Below are the code and all the weights of a small trained network. Each question names an input and a class and asks about switching units off, where a switched-off unit gives its printed mean instead of its output.

import numpy as np


def w(rows, s, z=0):
    codes = np.array(rows[::2]) - 128.0
    scale = np.full(codes.shape[1], s)
    scale[-1] = z or s
    return codes * scale


def f(y):
    return y / 2 * (1 + np.tanh(0.7978845608 * (y + 0.044715 * y**3)))


def log_softmax(a):
    a = a - a.max(-1, keepdims=True)
    return a - np.log(np.exp(a).sum(-1, keepdims=True))


def net(x, mask):
    res = np.array(x, float).reshape(1, 7) / 4 @ E
    y = f(res @ A[0][:, :-1].T + A[0][:, -1])
    res = res + np.where(mask, y, B[0][:, -1]) @ B[0][:, :-1]
    return log_softmax(res[-1] @ U[:, :-1].T + U[:, -1])


A, B = {}, {}
E = w([
[129,124,130,129,128,129,131,123],'x0',
[130,131,132,129,134,130,130,127],'x1',
[84,118,54,161,224,38,122,66],'x2',
[129,125,131,131,129,128,130,125],'x3',
[117,78,195,6,161,84,144,193],'x4',
[129,129,129,130,129,126,125,130],'x5',
[167,85,107,67,164,190,20,65],'x6',
],0.012)
A[0] = w([
[147,65,156,96,120,135,50,123,123],'neuron 0',
[129,139,83,233,164,110,95,67,121],'neuron 1',
[131,119,146,158,167,153,94,106,136],'neuron 2',
[108,115,134,65,211,52,147,128,39],'neuron 3',
[124,128,156,144,122,145,113,140,179],'neuron 4',
[103,149,184,119,104,93,195,184,162],'neuron 5',
[135,81,156,125,183,50,139,119,78],'neuron 6',
[130,165,118,213,142,91,159,106,125],'neuron 7',
[146,119,185,162,115,94,170,161,182],'neuron 8',
[141,96,158,159,118,123,123,141,130],'neuron 9',
[150,121,205,56,116,181,145,182,114],'neuron 10',
[113,133,128,173,93,76,202,172,255],'neuron 11',
[140,119,92,92,155,176,68,63,121],'neuron 12',
[154,175,158,210,70,251,129,124,207],'neuron 13',
],0.016,0.0081)
B[0] = w([
[75,126,137,152,114,217,138,145,195],'neuron 0',
[133,8,131,142,146,94,181,116,218],'neuron 1',
[154,86,116,140,135,127,120,148,160],'neuron 2',
[181,223,121,120,112,164,51,139,185],'neuron 3',
[139,136,134,90,135,146,114,137,152],'neuron 4',
[176,87,142,61,136,54,130,106,203],'neuron 5',
[179,176,98,171,116,135,85,122,168],'neuron 6',
[52,143,122,186,132,96,155,130,187],'neuron 7',
[143,97,129,66,132,58,104,137,181],'neuron 8',
[129,134,136,98,152,131,117,147,136],'neuron 9',
[53,67,157,66,126,125,193,133,221],'neuron 10',
[116,163,98,158,135,6,154,123,214],'neuron 11',
[199,53,150,102,133,146,114,111,211],'neuron 12',
[207,235,100,138,127,147,32,127,254],'neuron 13',
],0.023,0.024)
U = w([
[129,254,65,155,122,44,65,128,230],'0',
[144,12,136,99,161,60,138,104,121],'1',
[168,147,110,165,109,223,12,123,243],'2',
[25,78,184,115,98,207,140,156,3],'3',
[39,114,73,220,163,55,194,99,2],'4',
],0.0077,0.0031)

Each question gives the input, the list of numbers given to net, and the class t.
The units are the neurons (one row each of A and B). Each row of codes is followed by its name. A weight is (code - 128) times the scale printed after its matrix; where a second scale follows, it is the last column's (A, B and U).
mask holds one flag per neuron, in row order. A switched-off neuron (its flag False) gives its mean, the last column of its row in B, instead of its output. The means were averaged over made-up inputs and are rounded, as every weight is.
A unit's drop is (log p(t) with every unit on - log p(t) with that unit switched off) / (log p(t) with every unit on - log p(t) with every unit switched off).
unit that matters most: the unit with the biggest drop
k most important neurons: the k neurons with the biggest drops, biggest first
drop of u: that unit's drop, to one decimal
input [5,8,2,-4,1,4,-8], class 0: unit that matters most	neuron 1
input [0,-2,8,-4,1,-4,2], class 2: 3 most important neurons	(neuron 3; neuron 6; neuron 10)
input [-7,-7,6,-5,0,1,-2], class 4: 3 most important neurons	(neuron 13; neuron 1; neuron 7)
input [-3,-4,-6,-2,0,-3,8], class 2: 4 most important neurons	(neuron 13; neuron 1; neuron 12; neuron 7)
input [-2,1,8,4,0,2,-6], class 4: 2 most important neurons	(neuron 13; neuron 1)
input [1,-3,1,6,-6,7,-4], class 4: 3 most important neurons	(neuron 1; neuron 7; neuron 3)
input [-7,8,1,-8,-7,7,2], class 1: 2 most important neurons	(neuron 1; neuron 3)
input [4,-7,1,0,3,-4,0], class 0: 2 most important neurons	(neuron 1; neuron 12)
input [-1,-7,-1,-3,0,-5,7], class 2: 3 most important neurons	(neuron 1; neuron 10; neuron 12)
input [6,8,1,-1,1,-5,-5], class 0: 4 most important neurons	(neuron 1; neuron 10; neuron 12; neuron 11)
input [-8,-3,-5,5,8,-1,1], class 3: 2 most important neurons	(neuron 0; neuron 10)
input [-4,4,-6,6,6,-6,1], class 3: 2 most important neurons	(neuron 0; neuron 10)
input [7,4,-8,-3,-1,-2,-6], class 0: drop of neuron 13	9.5
input [1,-2,-6,6,3,3,5], class 3: unit that matters most	neuron 10
input [0,6,-7,3,2,6,8], class 3: drop of neuron 10	1.0
input [-2,6,-1,-3,-7,5,7], class 2: drop of neuron 13	5.4
input [-5,-6,4,-1,-7,2,3], class 1: drop of neuron 1	1.0
